Below are the code and all the weights of a small trained network. Each question names an input and a class and asks about switching units off, where a switched-off unit gives its printed mean instead of its output.

import numpy as np


def w(rows, s, z=0):
    codes = np.array(rows[::2]) - 128.0
    scale = np.full(codes.shape[1], s)
    scale[-1] = z or s
    return codes * scale


def norm(h):
    return h / np.sqrt((h * h).mean(-1, keepdims=True) + 1e-5)


def f(y):
    return np.maximum(y, 0)


def log_softmax(a):
    a = a - a.max(-1, keepdims=True)
    return a - np.log(np.exp(a).sum(-1, keepdims=True))


def net(x, mask):
    res = np.array(x, float).reshape(1, 7) / 4 @ E
    u = 0
    for l in range(2):
        y = f(norm(res) @ A[l][:, :-1].T + A[l][:, -1])
        res = res + np.where(mask[u : u + 12], y, B[l][:, -1]) @ B[l][:, :-1]
        u += 12
    return log_softmax(norm(res)[-1] @ U[:, :-1].T + U[:, -1])


A, B = {}, {}
E = w([
[123,126,128,132,128,128,128],'x0',
[134,123,135,140,151,124,139],'x1',
[102,69,97,91,173,252,81],'x2',
[108,102,1,151,164,35,39],'x3',
[123,124,121,127,119,129,132],'x4',
[184,188,80,204,124,183,146],'x5',
[152,150,131,99,125,128,117],'x6',
],0.0075)
A[0] = w([
[84,130,211,120,136,180,134,96],'L0N1',
[117,55,192,47,165,86,111,4],'L0N2',
[137,125,116,144,157,95,84,29],'L0N3',
[109,49,75,77,191,178,119,88],'L0N4',
[64,45,193,26,128,72,145,42],'L0N5',
[188,1,162,136,91,102,101,93],'L0N6',
[189,91,155,95,113,49,146,48],'L0N7',
[134,140,173,131,70,27,255,49],'L0N8',
[85,110,160,171,119,139,130,14],'L0N9',
[119,148,177,91,42,178,184,117],'L0N10',
[156,165,44,213,116,224,139,89],'L0N11',
[129,232,103,188,118,182,171,113],'L0N12',
],0.008,0.0041)
B[0] = w([
[144,78,141,73,114,136,155,220],'L0N1',
[91,203,122,151,167,133,128,193],'L0N2',
[124,69,140,74,113,75,87,148],'L0N3',
[156,90,139,131,75,176,95,205],'L0N4',
[8,254,55,128,180,139,170,240],'L0N5',
[119,191,84,160,150,170,159,158],'L0N6',
[142,156,98,161,112,129,131,178],'L0N7',
[130,130,149,156,78,188,55,254],'L0N8',
[143,144,157,113,133,116,138,131],'L0N9',
[135,52,170,117,211,65,160,245],'L0N10',
[71,179,91,113,168,145,150,220],'L0N11',
[89,172,111,90,178,72,189,214],'L0N12',
],0.0083,0.0059)
A[1] = w([
[159,74,67,135,130,85,61,73],'L1N1',
[146,144,173,202,1,43,129,146],'L1N2',
[148,117,4,141,143,71,48,120],'L1N3',
[136,102,234,125,130,139,165,134],'L1N4',
[176,210,54,146,193,132,173,72],'L1N5',
[99,42,71,95,121,217,107,62],'L1N6',
[82,142,162,157,71,97,108,80],'L1N7',
[108,52,156,85,128,140,91,3],'L1N8',
[141,187,125,149,109,34,191,104],'L1N9',
[141,124,124,185,95,85,80,185],'L1N10',
[120,70,147,96,168,203,159,94],'L1N11',
[67,93,35,132,93,70,149,142],'L1N12',
],0.0094,0.0025)
B[1] = w([
[106,53,176,110,21,77,248,182],'L1N1',
[215,79,31,110,209,220,2,222],'L1N2',
[123,95,245,122,98,62,225,255],'L1N3',
[106,39,150,150,25,28,165,219],'L1N4',
[30,161,124,109,90,107,110,235],'L1N5',
[235,201,121,148,169,117,64,207],'L1N6',
[173,174,49,142,152,196,66,174],'L1N7',
[70,155,56,231,184,185,125,158],'L1N8',
[106,130,101,117,176,198,47,243],'L1N9',
[187,73,159,107,151,188,121,190],'L1N10',
[193,134,77,183,68,66,47,228],'L1N11',
[142,144,189,125,118,190,192,223],'L1N12',
],0.007,0.0067)
U = w([
[12,219,125,116,176,118,154,211],'0',
[153,14,214,135,70,72,200,172],'1',
[208,108,101,160,142,172,4,11],'2',
],0.014,0.0012)

Each question gives the input, the list of numbers given to net, and the class t.
The units are the neurons (one row each of A and B). Each row of codes is followed by its name. A weight is (code - 128) times the scale printed after its matrix; where a second scale follows, it is the last column's (A, B and U).
mask holds one flag per neuron, layer by layer. A switched-off neuron (its flag False) gives its mean, the last column of its row in B, instead of its output. The means were averaged over made-up inputs and are rounded, as every weight is.
A unit's drop is (log p(t) with every unit on - log p(t) with that unit switched off) / (log p(t) with every unit on - log p(t) with every unit switched off).
The circuit of an input: a set's keep is (log p(t) with only the set's units on - log p(t) with every unit switched off) / (log p(t) with every unit on - log p(t) with every unit switched off). Starting from the 12 units with the biggest drops (on a tie, the unit counted first), units are removed one at a time, each time the one whose removal leaves the highest keep (on an exact tie, the one counted first), for as long as the keep stays at least 0.8.
units of the circuit, in order: the units of the circuit, biggest drop first
k most important neurons: the k neurons with the biggest drops, biggest first
k most important neurons of layer l: the k neurons of layer l with the biggest drops, biggest first
drop of u: that unit's drop, to one decimal
input [0,2,-4,5,-1,4,7], class 1: units of the circuit, in order	L1N3
input [-3,-5,-6,5,-7,0,2], class 2: units of the circuit, in order	L1N2, L0N11
input [-8,1,-7,-6,6,0,-6], class 2: units of the circuit, in order	L1N2, L0N8
input [-5,-8,-8,-6,8,-6,5], class 2: units of the circuit, in order	L0N8, L1N2
input [-3,-6,-5,4,8,1,2], class 2: 4 most important neurons of layer 1	L1N2, L1N7, L1N4, L1N9
input [-6,3,2,2,-8,-2,8], class 0: 4 most important neurons	L0N2, L0N8, L1N4, L1N2
input [-3,7,6,8,2,3,8], class 1: 2 most important neurons of layer 1	L1N3, L1N1
input [-4,6,6,-7,1,2,6], class 1: 2 most important neurons of layer 1	L1N4, L1N2
input [0,3,6,4,-5,6,-5], class 0: 3 most important neurons of layer 0	L0N11, L0N8, L0N1
input [1,-7,-6,-5,-3,1,-6], class 2: 3 most important neurons	L1N2, L0N8, L1N3
input [3,-2,-6,6,7,3,-3], class 1: 2 most important neurons	L1N3, L1N1
input [-2,8,5,-6,-8,8,4], class 0: 2 most important neurons of layer 0	L0N11, L0N12
input [4,6,-5,3,-6,0,-1], class 2: drop of L1N2	1.1
input [-8,-6,-2,-5,3,-7,-2], class 0: units of the circuit, in order	L0N5
input [8,3,5,-2,4,-3,-6], class 2: drop of L0N4	0.3
input [0,-8,1,3,-3,2,5], class 1: drop of L0N5	0.4
